How the units are linked:
jj σ lg
jj η bf
jj γ zf
jj ρ mc
jj ξ mp
ms σ rj
ms η mp
ms γ dh
ms ρ nh
ms ξ nj
hp θ fh
hp σ gm
hp η rl
hp γ zp
hp ρ br
hp ξ ch
jz θ hh
jz σ nq
jz ρ hl
jz ξ bd
bd θ tc
bd σ gs
bd ρ tg
bd ξ zm
hl θ fr
hl σ jz
hl ρ nq
hl ξ tg
sf σ ng
sf γ hh
sf ρ qd
sf ξ sz
zf θ jj
zf σ ql
zf η hb
zf γ sc
zf ρ bl
zf ξ pn
ng σ qd
ng γ dp
ng ρ sf
ng ξ tr
lh θ zb
lh σ rc
lh η zf
lh γ rq
lh ρ sg
lh ξ dh
sc θ zf
sc σ ls
sc η gq
sc ρ sb
sc ξ pf
gm θ pc
gm σ br
gm η qm
gm γ ht
gm ρ hp
gm ξ lp
mp σ sj
mp η qd
mp γ pn
mp ρ rz
mp ξ ph
ld θ ph
ld σ mn
ld η gn
ld γ gt
ld ρ mb
ld ξ zf
tz θ pr
tz σ gq
tz ρ zm
tz ξ nq
qd σ sf
qd γ fr
qd ρ ng
qd ξ lz
sn σ bc
sn η zb
sn γ cd
sn ρ cp
sn ξ nc
pp θ dh
pp σ zr
pp η pf
pp ρ tp
pp ξ rg
nr θ cd
nr σ nt
nr η rq
nr ρ rn
nr ξ hn
gq θ hb
gq σ zm
gq ρ tz
gq ξ hl
fh σ pc
fh η gz
fh γ hp
fh ρ fj
fh ξ bc
qh θ rz
qh σ pn
qh η dp
qh γ sq
qh ρ dr
qh ξ mb
ph σ cc
ph η lz
ph γ ld
ph ρ tn
ph ξ jj
tg θ gn
tg σ bd
tg ρ gs
tg ξ gq
mj θ dr
mj σ sq
mj η jz
mj ρ pf
mj ξ jl
tt σ lj
tt γ fq
tt ρ bf
tt ξ sf
nc σ dm
nc η ms
nc γ fb
nc ρ cr
nc ξ fj
zp θ hp
zp σ ht
zp η sd
zp ρ hc
zp ξ nt
fg θ nj
fg σ rl
fg η ld
fg γ rg
fg ρ qm
fg ξ lh
tr σ lz
tr γ pm
tr ρ sz
tr ξ lj
rg θ fg
rg σ sd
rg η gt
rg ρ bm
rg ξ rq
cz θ mb
cz σ gt
cz η gs
cz ρ jl
cz ξ sb
br θ fj
br σ hp
br η fg
br γ hc
br ρ gm
br ξ cd
nj σ gz
nj η ph
nj γ fg
nj ρ bn
nj ξ zb
sd θ rl
sd σ bm
sd η jl
sd ρ rg
sd ξ rf
hn θ fb
hn σ fz
hn η pp
hn ρ lt
hn ξ hc
bm θ qm
bm σ rg
bm η cz
bm ρ sd
bm ξ qq
bf σ tt
bf γ hb
bf ρ lj
bf ξ qd
qm θ bn
qm σ fg
qm η mb
qm γ bm
qm ρ rl
qm ξ sg
qq θ sg
qq σ rq
qq η sb
qq ρ rf
qq ξ tp
mc σ jj
mc η lj
mc γ bl
mc ρ lg
mc ξ rz
fr θ qd
fr σ hh
fr γ hl
fr ρ dp
fr ξ gn
rj σ nh
rj η sj
rj γ nb
rj ρ ms
rj ξ gz
cd θ sn
cd σ ch
cd η lh
cd γ nr
cd ρ lp
cd ξ fb
fz θ jq
fz σ lt
fz η zr
fz ρ hn
fz ξ zp
pm θ tr
pm σ gn
pm γ gs
pm ρ tc
pm ξ pr
pf θ pn
pf σ mj
pf η hl
pf ρ sq
pf ξ gt
fj σ fh
fj η nj
fj γ br
fj ρ pc
fj ξ sn
rl θ gz
rl σ qm
rl η mn
rl γ sd
rl ρ fg
rl ξ rc
mb θ tn
mb σ ld
mb η pm
mb γ cz
mb ρ mn
mb ξ bl
hb θ bf
hb σ fq
hb γ gq
hb ρ pr
hb ξ fr
pr θ lj
pr σ hb
pr γ tz
pr ρ fq
pr ξ dp
rq θ lh
rq σ rf
rq η sc
rq ρ qq
rq ξ pp
zr θ nb
zr σ tp
zr η mj
zr ρ pp
zr ξ sd
lz σ sz
lz γ gn
lz ρ tr
lz ξ bf
sz σ tr
sz γ tc
sz ρ lz
sz ξ tt
gs θ pm
gs σ tg
gs ρ bd
gs ξ tz
rf θ rc
rf σ qq
rf η ls
rf ρ rq
rf ξ zr
fb θ nc
fb σ jq
fb η dh
fb γ hn
fb ρ dc
fb ξ br
nq θ dp
nq σ hl
nq ρ jz
nq ξ gs
hh θ sf
hh σ dp
hh γ jz
hh ρ fr
hh ξ tc
dn σ lb
dn η lg
dn γ rc
dn ρ zb
dn ξ rj
mn θ cc
mn σ mb
mn η tc
mn γ jl
mn ρ ld
mn ξ ql
tn σ ph
tn η tr
tn γ mb
tn ρ cc
tn ξ mc
cp σ sn
cp η lb
cp γ lp
cp ρ bc
cp ξ cr
sj σ rz
sj η sf
sj γ dr
sj ρ mp
sj ξ cc
cc σ tn
cc η sz
cc γ mn
cc ρ ph
cc ξ lg
zb σ dn
zb η jj
zb γ lh
zb ρ lb
zb ξ ms
lp θ cp
lp σ cd
lp η sg
lp γ rn
lp ρ ch
lp ξ dc
sg θ lb
sg σ lh
sg η bl
sg γ qq
sg ρ rc
sg ξ cf
ql θ lg
ql σ bl
ql η fq
ql γ ls
ql ρ zf
ql ξ dr
bc σ cp
bc η dn
bc γ ch
bc ρ sn
bc ξ dm
nb θ rj
nb σ cf
nb η dr
nb γ zr
nb ρ dh
nb ξ rl
rz σ mp
rz η ng
rz γ qh
rz ρ sj
rz ξ tn
zm θ fq
zm σ tz
zm ρ gq
zm ξ jz
lj σ bf
lj γ pr
lj ρ tt
lj ξ ng
ls θ ql
ls σ sb
ls η zm
ls ρ sc
ls ξ mj
dr θ sj
dr σ qh
dr η hh
dr γ mj
dr ρ pn
dr ξ mn
gn θ lz
gn σ tc
gn γ tg
gn ρ pm
gn ξ hb
nt θ ch
nt σ rn
nt η rf
nt ρ nr
nt ξ fz
bl θ mc
bl σ zf
bl η pr
bl γ sb
bl ρ ql
bl ξ qh
dm σ cr
dm η rj
dm γ jq
dm ρ nc
dm ξ fh
pc σ fj
pc η bn
pc γ gm
pc ρ fh
pc ξ cp
gz σ bn
gz η cc
gz γ rl
gz ρ nj
gz ξ dn
ch θ bc
ch σ lp
ch η rc
ch γ nt
ch ρ cd
ch ξ jq
cr σ nc
cr η nh
cr γ dc
cr ρ dm
cr ξ pc
dh θ ms
dh σ nb
dh η pn
dh γ pp
dh ρ cf
dh ξ fg
lb σ zb
lb η mc
lb γ sg
lb ρ dn
lb ξ nh
rn θ lp
rn σ nr
rn η qq
rn ρ nt
rn ξ lt
bn σ nj
bn η tn
bn γ qm
bn ρ gz
bn ξ lb
tc θ sz
tc σ pm
tc γ bd
tc ρ gn
tc ξ fq
pn θ mp
pn σ dr
pn η fr
pn γ pf
pn ρ qh
pn ξ ld
sb θ bl
sb σ sc
sb η tz
sb ρ ls
sb ξ sq
cf θ nh
cf σ dh
cf η qh
cf γ tp
cf ρ nb
cf ξ qm
fq θ tt
fq σ pr
fq γ zm
fq ρ hb
fq ξ hh
lt θ dc
lt σ hn
lt η tp
lt ρ fz
lt ξ ht
lg σ mc
lg η tt
lg γ ql
lg ρ jj
lg ξ sj
hc θ br
hc σ zp
hc η rg
hc ρ ht
hc ξ nr
jl θ mn
jl σ cz
jl η bd
jl ρ gt
jl ξ ls
dc θ cr
dc σ fb
dc η cf
dc γ lt
dc ρ jq
dc ξ gm
tp θ cf
tp σ pp
tp η sq
tp ρ zr
tp ξ bm
sq θ qh
sq σ pf
sq η nq
sq ρ mj
sq ξ cz
gt θ ld
gt σ jl
gt η tg
gt ρ cz
gt ξ sc
ht θ gm
ht σ hc
ht η bm
ht ρ zp
ht ξ rn
nh σ ms
nh η rz
nh γ cf
nh ρ rj
nh ξ bn
jq θ dm
jq σ dc
jq η nb
jq γ fz
jq ρ fb
jq ξ hp
dp θ ng
dp σ fr
dp γ nq
dp ρ hh
dp ξ pm
rc θ dn
rc σ sg
rc η ql
rc γ rf
rc ρ lh
rc ξ nb

The rows follow the links: the fewer symbols apart two units are, the more alike their rows tend to be.

Each row is also shifted at random along 9 hidden directions that mean nothing.

Row, then unit:
[ 101,  -96,    7,  -54, -102,  -16,   61,    0,  -85,  103,   -9,    9, -213,  -21,   96,   49,   19,   59,  -20,  -16,   91,   17,  102,   27,   32,  -58,  -54,   82, -137,  -85,  -12,  -33,  -19,   84,  -98,   -9,  138,    0,   26,  -74, -101,   22,  -25,  -12,    6,  -22, -108,  144,   -1,   12,  -77,  -23,   53, -100,   62,  -44,   18,   14]: sg
[ 218,  -16,   24,  -37,   23,   80,    4,   -3,    9,  -88,  148,  -51,  227,   88,  -80,   -3,  -14, -106,   16,  182,  -29,   39,  -73,  -61,   81,  -18,   22,  104,    6,   42,   -7,   -4,   -4, -103,  -32,  113,  -51,   47,  -22,   70,  -13,  -36,   27,  -29,    5,   69,  149,  -85,  -60,  -12,   24,  -66,  -55,   36,  -66,   86,   18,   26]: zm
[  72,   59, -142,  -23,   20,  -40,   46,  118,  -79,  -25, -128,   43, -179,   91,  -13,  -25,  -24,   38,   30,  -24,   18, -105,  103,   42,  -56,   29,  -16, -103,   94,    3,  -10,    0,  -79,   53,   -6, -111,   52,  -59,  -33,   -6,  -23,   39,  -18,    4,  -66, -103,  -60,    2,   60,  -28,   77,    0,  117,   94,  -17,    8,   75,   61]: tr
[ 205,  157,   73,   25,   68,  -66,   71,  -30,   33,  -22,  111,   68,  -29,   17,   45,  -10,   48,   64,  -43,   72,   47,  -90,   52,   28,  -13,    8,  -51,  -33,  -10,  -69,   99,  -35,  -19,   61,  132,    6,   76,  -10,  -62,  -16,   59,  -12, -186,  -38,   99,  -55,  -32,   -3,   27,  -36,    8,  -36,   21, -118,   -1,   47,  -69,   97]: bl
[ 226,  -97,   21,  100,  -51,   46,  -28,  -50,    9,   56,  -76,   -5,  -64,  -73, -101,   28,  -86,   52,   17, -133,   16,   46,   84,  -14,  -73,   15,   49,  -45,  -18,  122,   29,   40,   -3, -108,  -86, -110,   -1,  -67,  -42,  -50,  -10,    8,  -27,   89,  -75,    3,  -13,  -10,  107,   61,  -11,   34,   43,   13,   50,  -43,  -20,  -19]: dm
[  15,  -40,   19,  -55,    9,  -77,   47,   62,  -34,  -17,   80,   29,    2,   20,  133,   -3,   66,  -46,   29,    9,   55,   37,  -50,  -15,  105,  -12,  -59,   78,   21,  -16,   42,  -24,    6,  115,   17,   29,  -19,   30,   49,  -26,  -58,  -25,   77,  -25,  107,   13,  -51,    5,  -39,  -87,   43,   27,  -29,  -54,    7,  -43,  -13,  -26]: zf
[ -38,   22,  -19,  -48,   28,    6,  -28, -123,   -2,  -16,   85,  -41,    2,  -48,   48,  -15,  -57,   13,  -15,   51,   41, -114,  103,    5,  -24,   67,  -28, -100,   58,   -3,  -79,   42,   73,  -34,   32,   57,  -17,  -72, -115,  -18,  -25,   38,  -22,   31,  -45,   26,  -73,   33,   54,  -36,   38,   38,   59,  -97,  -23,  -24,  -21,   68]: ng
[-224,  -17,   -6,   -6, -123,   20,  -55, -166,  -51,   -5,   51,  -42,  167,  -53, -131,  -11,   30,   34,   18,  276,   12,   -1,  -12,   34,  -41,   41, -164,  -41,  -75,   13,  103,   38,  -36, -135, -115,   54,  -85,  -28,    5,   29,   53,  -90,   64,   55,   35,   -2,   70,   38,  -79,   -4,   75,   62,  117,  -36,    9,   36,  -50,   73]: mn
[ -10,  -10,   32,   91,   45,   18,   56,   36,   43,   27,  -26,  -40,  -63,   25,  -18,    8,  -50, -127,  157, -153,  -66,   53,  -72,  -20,  -50,   36,   92,  -89,   35,   93,   67,  -24,   -3,   17,   57,  -58,  -35,  115,   34,  -24,  -13,   70,   -3,   72,   -1,  -86,    9,  -88,  -26,   81,  -18,   -3,  -44,   65,  -14,  -36,   30,  -44]: fh
[ 143,  -25,   46,   -4,  -37,   64,   36, -100,   -7,   35,   48,  -45,  -51, -124,   44,   35,  -25,   35,   -2,  -39,   53,   39,   82,  -60,   81,   19,   43,  -22,  -84,   33,   21,  -39,   76,   17,  -52,   18,   -9,   13,   33,  -16,  -51,   73,  -27,   41,   -6,   12, -106,   -4,  135,  106,  -33,   76,   10, -129,   55,  -75,  -69,   -7]: rj
[ 223,  -62,   49,  103,  -82,  -20,  -52,   83,  -13,   42,   19,  107,    9,  -23,   22,  -45,    7,  -23,   16,  -92,   41,  105,   52,  -70,  -54,  -44,   14,   12,  -69,   43,   33,   33,   34,  -19,   57,   19,   16,   65,  -16,  -85,   18,  -24,  -26,  -23,   30,   66,   37,   29,    2,  -34, -104,  -92,  -60,  -28,  -19,   28,  -12,  -62]: cd
[  69,   68,  -17,  -35,   18,  -45,   28, -250,  146,    6,   17, -169,   20, -331,  127,  -22,   61,  -87,  122,    7,  -69,  137,  -97,  199,   17,   12,  -79,   51,  149,  -21,  134,  100,   16,  -13,  -78,    0,  -23,  -96,  107,  100, -134,   76,   99,  219,  -40, -128, -116,  -80,   17,   77,   14,   55,  -24,  -79,   31, -128,  -41, -145]: hp
[ 154,  -35,   33,   24,   86,   70,  -56, -135,  -13,  -22,  107,   34,   56,   88,  -23,   -2,  -88,  -38,    4,  -10,    4, -100,   70, -108,  -57,   39,    5,  -83,   14,   58,    1,  -66,   70,  -33,  104,   76,   41,   73,  -64,  -56,   -9,   29, -145,  -12,   32,    9,   -9,  -12,   10,  -44,   -3,  -20,  -26,  -38,  -85,   52,   27,   89]: lj
[  92,  -71,   34,   59,   32,  -94,   -4,  -82,   31,   87,   69,   66,   79,  -28,  -80,  -87,  -35,  -69,   53,   65,   28,  -19,  -86,    1,   40,   58,   -7,  -28,  -41,   54,  177,  -24,  -30,   -3,  -43,   -7,   -4,   56,   21,    2,    4,  -31,  -32,   19,   32,  -71,  -50,  -40,  -54,   -4,   26,   41,   16,  -59,   44,   36,  -24,   26]: ql
[   0,  111,   26,  -78, -104,  207,   83,  -41,  -59, -112,  116,  -77,  -18,  -72,  112,  174,    5,   80,   80,  115,   24,   -3,  164,  -61,   50,  -30, -114,  109,  -46,  -74, -157,  -31,   83,  -13,   27,  124,  -48,   39,   -3,  -28,  -55,   22,   -6,   50,   40,  105,   50,  101,   60,   31,   47,  -19,   19,  -61,  -55, -131,  -22,   48]: bn
[ -43,    7,  117,   18,  117,  -46,  -33, -110,   48,   -1,   26,  -18,    9,   75,   24,  -19,   24,   25,  -31,  -96,   10,  -33,  -86,   54,   13,   -1,   -3,    5,   38,  -71,   99,  -32,   32,   72,  105,  -11,   79,    3,   26,  -29,   10,   67, -125,  -19,   45,  -72,  -50,  -41, -101,  -14,  -48,  -41,  -60,  -56,   17,   98,   24,   15]: sb
[  63,   34,  -57,  114,   63,  -16,  -26,   94,  -68,  -13,  -72,  153,  -70,   80,  -85,    7,   -7,  -37,   20,  -67,   22,  -49,   96, -129,  -53,   73,   13, -137,   13,   51,   63,  -31,   -3,   70,   10, -100,   -5,   65,   26,  -42,   56,   10,  -66,  -70,   56,  -58,  -66,   26,   29,  -42,   55,   34,  -31,   -4,    0,   41,  -36,   38]: ph
[  61,  172,   78,   16,   -6, -152,   77,   96,   21,  -45,  -51,  131,  -72,   34,   42,   -4,  118,  113,  -72, -118,   92,  -33,  -25,   38,    5,   -2,  -45,  -24,   28, -132,   34,   -4,   -2,   54,  123, -133,   44,   -3,  -57,   17,  133,   34,  -68,  -86,   50,  -70, -129,  116,    0, -100,  -37,  -23,    7,   -1,  120,  113,  -82,  -18]: sc
[ 138, -206,  112,  -54,   19,  136, -145, -117,  113,  -45,   30,    5,  142,  -84,   -3,  -51,  -65,  -49,  -15, -146,   39,   23,  -13, -115,  -19,   67,  170,  -40, -131,   38,  -70,   16,  123,  -91,   -3,  117, -122,   56,   -9,  -42,   99,  -46,   82,  -11,   -4,   23,  102,   46, -126,  -18,  -46,   39,  -77,  -15,  -13,   64,    7,   -5]: fr
[ -78, -143,   22,  -28,  -96,  -99,   30,   45,  -14,  130, -150,   -5, -105,   38,  -42,   -6,  -20,   26,   -3,  -73,   31,   84, -166,  103,   51,  -75,  -14,   83,  -57,  -65,   -2,  -18, -100,    7,  -98,  -87,   48,  -22,   65,  -22,   -3,   -1,  112,    7,  -35,  -64,  -28,    7,  -68,    5,  -44,  -32,   53,   85,  118,   20,   43,  -70]: rf
[  -8,   12,  -59,  -53,   20,  -24,   35,   -4,   71,   89, -115,  -57, -110, -177,   57,  -19,  -20,  -24,   60,   48,  -17,   26,   -6,  106,   12,  -36,   13,   12,  -24,  -56,   75,  -13,  -75,  112, -120,   17,   45,  -58,  143,   -6,  -71,   38,   67,   66,  -21, -157,  -51,   25,  -30,   52,  -21,   26,   57,   -6,  -15, -120,   25,  -36]: qm
[ 164,  -44,  118,   20,  -21,  114,  -85, -177,  -15,   55,  -94,  -77,   17,   10,  -40,   80,  -26,   -3,   -2,   24,  -23,   88,  -71,   18,    4,  -58,  -48,    8,  -18,  -70,   56,  -50,   18,  -42,  -57,  -65,   34,    5,   72,   10, -107,   23,  -54,   -3,    7,   -6,  -85,   28,  -33,  108,   -6,   -8,  -10,  -15,   33,   33,    2,  -70]: sd
[ -16,  -59, -140,  -14,  -40,   49,   43,   19,  -36,   66,  -53,   -8, -106, -134,   59,   -4,  -22,   -4,   59,   21,    6,   41,   94,   43,  -78,   12,  -72,   37,  -14,   20,   10,   42,  -55,    0, -105,  -11,   38,  -57,   23,  -19, -141,   -4,   51,   93,  -40,  -10,   22,   61,   -8,   -7,   -3,   15,   84,  -10,  -49, -126,   47,  -22]: pc
[ 146,   31,   -4,    5,  106,  -17,  -80,  -14,   55,  -14,  -95,   41,   50,   19,  -80,  -42,   10,  -76,  -31,   28,   18,  -21,   10,   -2,  -52,  -41,  -17,  -53,   38,   11,   15,   36,  -16,  -64,  -21,  -22,  -18,  -18,    4,   30,   74,  -14,  -27,  -35,  -18,  -72,  -29,  -24,  -50,  -24,    0,  -34,  -35,   78,  -37,  112,   15,  -37]: tg
[  39,  139,  -35,  167,  -39, -107,   22,  198,  -78,   74,    1,  137,   -7,  122,  -90,  -70,    6,   60,  -86,  131,  -16,  -61,   77,   12,  -79,  -39,  -15,   -7,  -87,   34,   72,  -13,  -62,   10,  116,  -25,   98,   87, -153,   -1,  128,  -54, -202,  -64,    8,   55,   96,   40,   47,  -31,  -78, -103,   75,   25,  -51,   15,   20,   86]: lp
[ 125, -219,  -53,   48, -105,   73,  -44,   36,  -80,   83,    3,   54,  -49,  -76,   27,   -2,  -23,  -47,   26,  -53,   32,   79,  100, -108,  -19,   38,   52,   31, -159,   97,  -10,   52,   37,  -12, -131,    7,  -59,   73,   -4,  -55,  -76,  -98,   89,    6,   -3,   98,   50,   96,   47,   68,  -17,   14,  -35,  -90,    7, -101,   41,  -22]: nc
[-137,  -92, -146,   78,  -14, -143, -110,  120,  -48,  148,  -65,   71,   -5,  -90,  -12, -107,  -12, -132,  -66,  143,    1,    7,  -11,  -41,  -48,   -2,  -12,    1,  -98,  145,  112,  117,  -24,   41, -140,  -31,   -2,  -17,   27,   31,  -13, -145,   83,   -8,  -60,   -1,   47,   -3,   36,  -12,  -65,   33,   36,  -13,  -36,  -45,   31,  -35]: fb
[ -34,  -98,  -63,   25, -119,   52,   70,  122, -190,   44,   27,   90,  -86,  199,  -25,   75,  -53,   80,   49,   31,   34,  -53,  101, -130,    1,    5,   -3,   66, -107,   -8,  -80,  -54,  -55,   -1,    2,   32,   26,   68,  -71,  -56,  -21,  -64,  -12,  -95,   57,  121,   73,   63,  -15,  -74,   41,  -28,   78,  -34,   -7,   41,   85,  147]: mc
[ 137,   19,   57,   -3,   55,   93,   14,   58,  -12,  -20,  -45,   64,  -16,  131,  -43,   43,  -15,   -7,  -48,   -1,  -32,  -82,    7,  -26,  -19,  -24,   46,   21,  -98,  -58,   25,  -61,   -6,  -12,   62,  -27,   26,   36,  -47,    4,   80,  -64, -140, -110,   29,  -35,   66,   22, -121,   38,   23,  -79,   -7,   58,   -8,  107,   41,   39]: cz
[  59, -114,   38,  -37,   41,  167, -175, -243,  -36,  -34,   20,  -62,  127,   70,   39,   -6,  -35, -146,   -7,   -8,   -3,  -46,   22, -142,   -4,   16,  -29,  -71,   28,  -17,  -10,  -36,  154,    0,   17,   52,  -89,  119,   20,  -11, -110,   29,   18,  -15,   24,   35,  -67,   45,  -33,   -5,    6,  -32, -113,  -56,  -97,   92,    4,  -61]: gn
[   1,  -30,  120,   26,    9,   -5,  -42,   64,   24,  -55,  -62,  110,   37,   65,  -42,   -7,   43,   33, -131, -130,    2,   25,  -42,  -37,    0,  -19,   89,  -14,  -97,   -8,  -13,  -11,   24,    3,   35,  -32,  -45,  -53,  -45,  -41,  160,  -58,  -11, -101,   28,   26,   22,   35,  -90,  -31,   -1,    7,  -59,    6,   53,  113,    2,   -8]: pf
[  49,   97,  -14,   19,  192,   11,   12,   65,   29,  -39,  -89,   18,  -17,  153,  -37,  -27,  -10,  -73,  -47,  -63,  -63,  -71,  -44,   19,  -24,   -9,   63,  -56,  140,  -25,   22,  -15,  -35,   41,   57,  -77,   72,  -42,  -35,   46,    7,   54, -121,  -77,  -50,  -60,  -24,  -81,  -43,    6,   26,  -93,  -52,  107,  -63,   88,   97,   13]: gs
[  67,   93,   43,   -7,  -14,  -84,  178,   84,   63,   27,   98,   48, -157, -108,  111,  -32,   15,   49,   24,  -46,   68,  -16,   61,  -18,   59,   17,   46,    2, -112,  -11,   53,  -14,   63,  116,   78,   57,   50,   71,   45,  -22,    2,   58,  -47,   30,   64, -120,  -60,  104,   35,    7,  -90,  -29,   12, -103,   63,  -89,  -75,   -4]: lb
[ 137,  -26,  -46,   39,  -81,  -28,    5,    6,  -66,   91, -158,   -9,  -80,  -30,  -80,   12,    0,  -17,   -8,   83,  -31,   55,   -9,  128,  -25,  -49,  -85,   49,  -43,  -39,   51,   45, -121,  -45, -123, -147,   48,  -59,   34,   46,  -91,  -68,   11,  -17,  -85,  -21,  -42,    1,   39,   65,  -16,  -39,   52,   85,   26,   28,   25,  -84]: zp
[  75,  -50,  -87,  -78,  -17,  -51,   16,  127,   32,  -21,   43,    3,   84,   12,   -3,  -71,  -47, -106,   32,  110,    7,  -15,  -76,   -7,   56,   -5,  108,   67,  -83,    4,   36,   15,  -43,   -8,  -63,  146,  -18,   45,   25,   37,   49, -111,   50,  -32,  -13,  -15,  174,  -58, -163,  -56,  -13,  -32,  -50,  104,  -85,   41,   80,    7]: tz

From each start, follow one symbol. Which unit do you reach?
Answers are names.
---
[ -40,   90,   -1,   65,   98,  110,  -43,   43,  -95,  -76,   29,   75,  112,  144, -110,   27,  -17,   -9,  -27,  228,  -38,  -84,   83, -116,  -54,    5,  -24,  -25,  -35,   21,   74,  -61,   39,    6,   27,   39,   -6,   53,  -62,   31,   35,  -41, -162,  -91,   61,    6,   87,  -11,  -81,   24,   24,  -55,   -4,  -20, -114,   59,   46,  113]
ξ -> bl
---
[ 106,    5,   -6,  -74,  127,   58,   -4,    2,   52,  -59,  -18,  -44,   -2,   53,   16,   15,  -45,   -1,  -39,  -62,  -47, -103,   -8,   -2,   -8,   -2,  106,  -18,  156,    2, -106,   -7,  -22,  -10,   23,   12,   32,  -75,  -38,   -1,   -8,   13,  -29,   -3,  -79,   24,  -17, -110,   -1,   -6,   86,    5,  -30,   12,  -59,   56,   94,   47]
γ -> nq
---
[-248,   64,  -33,    6,   24,  -57,   16,  198,  -87,  -46,   49,   89,   62,   88,  -18,  -54,   72,  -52,  -97,  108,   -3,  -68,   -5, -122,   44,   28,   20,   20,   -5,   80,    0,    6,   35,   61,  -20,   17,  -49,   21,  -23,   -3,   79,  -92,   82, -129,   44,  130,   28,  -26,   34,  -49,   28,   53,  -55,  -24,  -35,   45,   37,   26]
θ -> mp
---
[-215,  -28,    5,   -4,   -7,   72,  -44,  -60,  -67,  -41,  -41,   -6,   15,   87,   37,   32,   66,  -13,  -14,   11,  -13,   20,   33,  -14,   12,   39, -103,  -12,   31,  -39,   -8,  -20,   -4,   12,    7,  -32,  -75,   15,   24,    0,  -47,   13,   89,   -3,   60,   -3,  -49,   33,  -43,  -66,   55,   15,  -12,  -36,   29,   67,  -34,    9]
γ -> gt
---
[-151,   80,   35,   29,   82,   48,   11,   32,   30,  -19,  -21,   -9,  -38,    5,   24,   16,  -16,  -54,   84,  -38,  -17,   28,   16, -115,   29,   -8,  -18,  -39,   62,   51,  -10,  -31,   79,   88,   94,   27,  -65,   76,   61,   -3,  -12,  101,   25,   12,   55,   18,  -31,  -39,   30,   -1,  -13,    3,  -53,  -28,  -41,  -69,  -50,  -41]
η -> ph
---
[ -68,   79, -151,    0,  -60,  -54,  161,  296,  -93,  -30,  -25,  151, -108,  -35,  -16,  -18,   34,  -41,   74,  111,   57,  -92,   83,  -40,   12,  102,   64,  -25, -137,   32,    5,  -44,  -82,   51,  -65,   48,  -73,   62,   -7,   25,   94, -126,   85,  -35,   47,  -23,  114,   48,  -41,  -24,   44,    2,  114,   52,  -25,  -42,   47,   90]
ρ -> cc
---
[ -41,   16,   45,   22,  -14,   60,    8,  -24,  -57,  -60,   67,   23,   -9,   62,   55,   69,   37,   82,   22, -105,   44,  -33,   63,  -59,   26,   28,  -89,  -23,   72,  -24,  -68,  -13,   41,   36,   98,   20,  -12,    0,  -32,  -84,  -12,   69,   -6,    2,  138,   68,  -33,   42,   64,  -85,   36,   17,   -5,  -71,   16,   -3,  -33,   82]
ξ -> mp
---
[ 190, -104,   60,  121,   -7,   13,  -70, -114,  -40,  144,    8,  -27,   52,   58, -134,   48,  -77,  -25,   -6,  103,  -22,   33,  -16,  -50,   -3,  -78,  -61,   23,  -18,   73,  105,  -52,  -45,  -23,  -47,  -31,   90,   80,   33,  -70,  -50,   35, -132,  -38,  -22,    2,  -80,  -51,   12,   57,    9,  -24,    0,  -11,   41,   21,   -8,   40]
ξ -> nb
---
[  70,  115,  -35,  -75,   60,  -37,  127,  130,  -53, -116,   82,   45,  -45,  189,   65,   18,   -2,   14,  -27,  -22,   40, -110,    9,    7,   55,  -50,   59,   20,   93,  -77,  -95,  -58,   10,   77,  117,   56,   51,   33,  -61,  -12,  -45,   45,  -64,  -41,  -33,   50,   29,  -41,   63,  -80,    8,  -89,  -11,   66,  -52,   41,   83,   55]
ρ -> fq
---
[  58,   44,   26,   11,   60,  -17,  -44, -111,   30,  -46,   24,  -42,   32,  -22,  -67,    1,  -52,   21,    8,  -13,    6,  -51,   36,   -1,  -21,   70,   24, -118,   94,   54,  -25,    9,   40,  -72,   41,  -16,   -5,  -33,  -76,   -3,   -3,   82,  -85,   62,  -11,  -27,  -88,  -22,   94,    4,   75,   77,   17,  -52,   15,   38,  -44,   27]
ξ -> sz
---
[ -63,   74,  -20,  -42,  156,  -49,  -67,  -77,   11,  -54,   93, -107,  142,   38,   63,  -66,   26,  -94,    4,   49,  -39,  -57,  -61,   -9,   62,  -51,  -44,   18,  268,   -9,  -36,   19,   -1,   44,  100,   76,  -24,  -20,   47,   42,  -80,  102,   -2,   36,  -15,   59,  -64, -129,   -3, -152,   54,   15,  -59,  -17,  -93,    4,  -14,   15]
θ -> bf
---
[-218,  -77,  -63,  -41, -120,   72,   56,  -47,  -75,    9,  -80,  -97,  -53,   35,   10,  103,  -38,   64,   74,  -49,    9,   57,   17,   20,    0,   -2,  -65,   34,   17,  -22, -125,  -17,  -73,  -50,  -42,  -15,    5,  -24,   65,  -30,  -45,   45,   82,   56,   15,   16,  -23,   -1,   84,   21,   38,   20,   67,   38,   22,  -91,  -20,    4]
η -> cc
---
[ 399,  -58,   13,  111,  -71,   52,   14,  -18,  -29,   50,   16,   48,  -33,   -9,  -72,   30,  -43,   41,   54, -120,   28,   31,   87,  -62,  -63,    8,  -19,  -25,   -1,   64,   19,   -1,  -28,  -67,   29,  -69,   57,   55,  -51,  -63,  -45,   11, -108,   44,  -11,   -6,  -51,   17,   92,   71,  -23,  -16,   10,  -31,   48,  -17,  -18,   27]
γ -> ch
---
[-122,   37,   67,  -84,  -60,  102,  -48, -239,  107,  -78,   52,  -98,  158,  -63,   22,   43,   63,   67,   17,   42,  -17,   46, -109,  167,   60,    7,  -92,   39,   48, -127,   20,   37,  -53, -125,  -20,   62,  -84,  -60,   41,   78,    6,   14,   75,   84,   34,  -46,   41,   20,  -91,   33,   96,   25,    9,   -8,   44,   19,  -51,  -17]
σ -> cz
---
[ -38, -102,   16,  -40,  -72,   58,  -44,  -80,  -37,  -51,   91,  -15,   34,   18,   63,   -8,   -2,   49,   77,  -80,   77,    6,   34,  -54,    7,   55,  -26,  -65,    1,    1, -108,  -23,   39,  -85,  113,   90,  -57,   38,  -22,  -71,   39,   28,   74,   47,   34,   45,   18,  106,   -6, -138,    4,   29,   31,   -8,   38,   17,  -65,   24]
γ -> hb
---
[-149, -122,  -18,  -93,  -10,   45,   -9,   14,  -47,  -42,   98,   -5,   40,  -62,  112,   26,   25,  -56,   42,    3,  -13,   12,    1, -117,  105,   68,   -5,   36,   -5,   61,  -62,   -2,   67,   25,   -3,  129, -123,   -4,   34,  -17,  -66,  -36,  172,   31,   60,  106,   27,  -25,   22,  -36,   35,   96,  -31,  -71,   -9,  -54,  -34,   24]
γ -> pn
---
[ 145,   33,  -10,   52,  -46,  -71,   16,  175,  -65,   68,  -53,   95, -141,   12,    0,    3,   51,   38,  -21,   31,   82,   53,  120,  -86,   30, -101,  -43,   57, -117,  -18,  -28,  -19,  -69,  101,  -49,  -64,   52,   27,   36,  -32,   44,   -8,   19,  -42,   29,  -19,  -39,   45,   42,  -52,  -25,  -77,   81,  -18,   53,  -34,  -22,  -16]
σ -> rc
